Below is a small trained network, with its code and all its weights. Each question gives an input and a class and asks what happens when units are switched off, that is, made to give their printed mean instead of their output.

import numpy as np


def w(rows, s, z=0):
    codes = np.array(rows[::2]) - 128.0
    scale = np.full(codes.shape[1], s)
    scale[-1] = z or s
    return codes * scale


def norm(h):
    return h / np.sqrt((h * h).mean(-1, keepdims=True) + 1e-5)


def f(y):
    return np.maximum(y, 0)


def log_softmax(a):
    a = a - a.max(-1, keepdims=True)
    return a - np.log(np.exp(a).sum(-1, keepdims=True))


def net(x, mask):
    res = np.array(x, float).reshape(1, 5) / 4 @ E
    u = 0
    for l in range(4):
        y = f(norm(res) @ A[l][:, :-1].T + A[l][:, -1])
        res = res + np.where(mask[u : u + 3], y, B[l][:, -1]) @ B[l][:, :-1]
        u += 3
    return log_softmax(norm(res)[-1] @ U[:, :-1].T + U[:, -1])


A, B = {}, {}
E = w([
[138,151,106,149,144,141,147,109,250,132],'x0',
[57,126,127,130,99,73,140,111,143,115],'x1',
[163,175,109,132,115,112,194,88,108,69],'x2',
[109,164,209,65,138,174,182,178,136,98],'x3',
[132,145,154,174,126,108,69,176,138,52],'x4',
],0.012)
A[0] = w([
[183,123,108,72,150,143,157,105,132,176,41],'0.n0',
[171,175,128,165,144,155,85,171,125,106,166],'0.n1',
[2,128,157,150,93,19,177,114,153,132,1],'0.n2',
],0.0096,0.0059)
B[0] = w([
[83,207,115,126,99,156,65,134,111,139,183],'0.n0',
[144,177,90,70,93,159,128,149,99,159,254],'0.n1',
[215,196,127,147,197,250,84,127,59,156,225],'0.n2',
],0.013,0.0051)
A[1] = w([
[102,147,190,89,162,142,159,158,141,116,3],'1.n0',
[160,151,117,169,174,147,165,135,255,146,84],'1.n1',
[112,64,175,121,172,150,67,153,161,169,63],'1.n2',
],0.013,0.004)
B[1] = w([
[228,131,202,180,66,86,199,143,208,209,209],'1.n0',
[122,78,138,111,146,116,134,196,8,113,255],'1.n1',
[169,136,63,103,116,154,182,52,132,13,235],'1.n2',
],0.012,0.0058)
A[2] = w([
[131,187,148,112,100,43,72,202,141,2,85],'2.n0',
[71,94,109,2,167,96,245,47,90,212,123],'2.n1',
[226,189,122,95,110,137,241,144,84,89,252],'2.n2',
],0.0067,0.0021)
B[2] = w([
[44,164,113,118,93,141,120,179,204,205,155],'2.n0',
[82,189,124,149,82,119,84,251,186,104,165],'2.n1',
[68,82,108,138,177,143,111,55,127,123,247],'2.n2',
],0.013)
A[3] = w([
[101,83,175,90,135,126,175,187,59,153,252],'3.n0',
[28,6,116,120,91,68,119,132,92,83,172],'3.n1',
[170,61,34,211,116,2,77,109,134,168,120],'3.n2',
],0.0081,0.003)
B[3] = w([
[187,91,111,167,97,61,92,124,91,100,251],'3.n0',
[94,92,123,95,153,12,131,107,155,87,231],'3.n1',
[171,99,231,129,77,169,232,135,158,157,255],'3.n2',
],0.012,0.0047)
U = w([
[226,171,148,143,183,255,111,141,58,149,189],'0',
[232,104,240,164,56,116,237,128,180,159,154],'1',
[118,79,137,125,131,24,119,202,21,82,121],'2',
[64,232,94,143,66,159,89,217,194,182,103],'3',
[106,147,68,119,130,129,187,36,189,21,255],'4',
[154,152,113,135,240,81,99,97,176,142,19],'5',
],0.0098,0.0039)

Each question gives the input, the list of numbers given to net, and the class t.
The units are the neurons (one row each of A and B). Each row of codes is followed by its name. A weight is (code - 128) times the scale printed after its matrix; where a second scale follows, it is the last column's (A, B and U).
mask holds one flag per neuron, layer by layer. A switched-off neuron (its flag False) gives its mean, the last column of its row in B, instead of its output. The means were averaged over made-up inputs and are rounded, as every weight is.
A unit's drop is (log p(t) with every unit on - log p(t) with that unit switched off) / (log p(t) with every unit on - log p(t) with every unit switched off).
The circuit of an input: a set's keep is (log p(t) with only the set's units on - log p(t) with every unit switched off) / (log p(t) with every unit on - log p(t) with every unit switched off). Starting from all 12 units, units are removed one at a time, each time the one whose removal leaves the highest keep (on an exact tie, the one counted first), for as long as the keep stays at least 0.8.
units of the circuit, in order: the units of the circuit, biggest drop first
unit that matters most: the unit with the biggest drop
k most important neurons of layer l: the k neurons of layer l with the biggest drops, biggest first
drop when u is switched off: that unit's drop, to one decimal
input [3,6,-4,8,2], class 1: unit that matters most => 1.n0
input [-5,-4,-8,6,8], class 3: 2 most important neurons of layer 1 => (1.n1 1.n2)
input [8,1,4,5,-7], class 2: units of the circuit, in order => (1.n1 3.n0)
input [7,-4,4,6,-8], class 3: 2 most important neurons of layer 0 => (0.n0 0.n2)
input [4,5,1,-3,6], class 3: 2 most important neurons of layer 1 => (1.n0 1.n2)
input [8,1,8,-8,-6], class 1: units of the circuit, in order => (3.n2 1.n2)
input [7,-6,-2,2,6], class 2: 2 most important neurons of layer 1 => (1.n1 1.n2)
input [4,-1,-7,8,8], class 1: 2 most important neurons of layer 0 => (0.n0 0.n2)
input [-3,7,5,-7,-6], class 0: 2 most important neurons of layer 1 => (1.n0 1.n2)
input [-4,-7,-8,5,-3], class 4: 2 most important neurons of layer 0 => (0.n2 0.n1)
input [-4,-2,6,6,7], class 3: 2 most important neurons of layer 0 => (0.n2 0.n1)
input [-6,0,-5,8,7], class 1: 2 most important neurons of layer 0 => (0.n0 0.n2)
input [1,-1,-6,5,5], class 4: 2 most important neurons of layer 2 => (2.n2 2.n1)
input [2,-3,-8,-2,0], class 4: most important neuron of layer 1 => (1.n2)
input [-2,-5,-3,5,-6], class 3: drop when 2.n1 is switched off => 0.6
input [-3,6,-1,-1,0], class 0: drop when 0.n2 is switched off => 1.4
input [-1,-1,7,8,7], class 1: drop when 2.n1 is switched off => 0.5
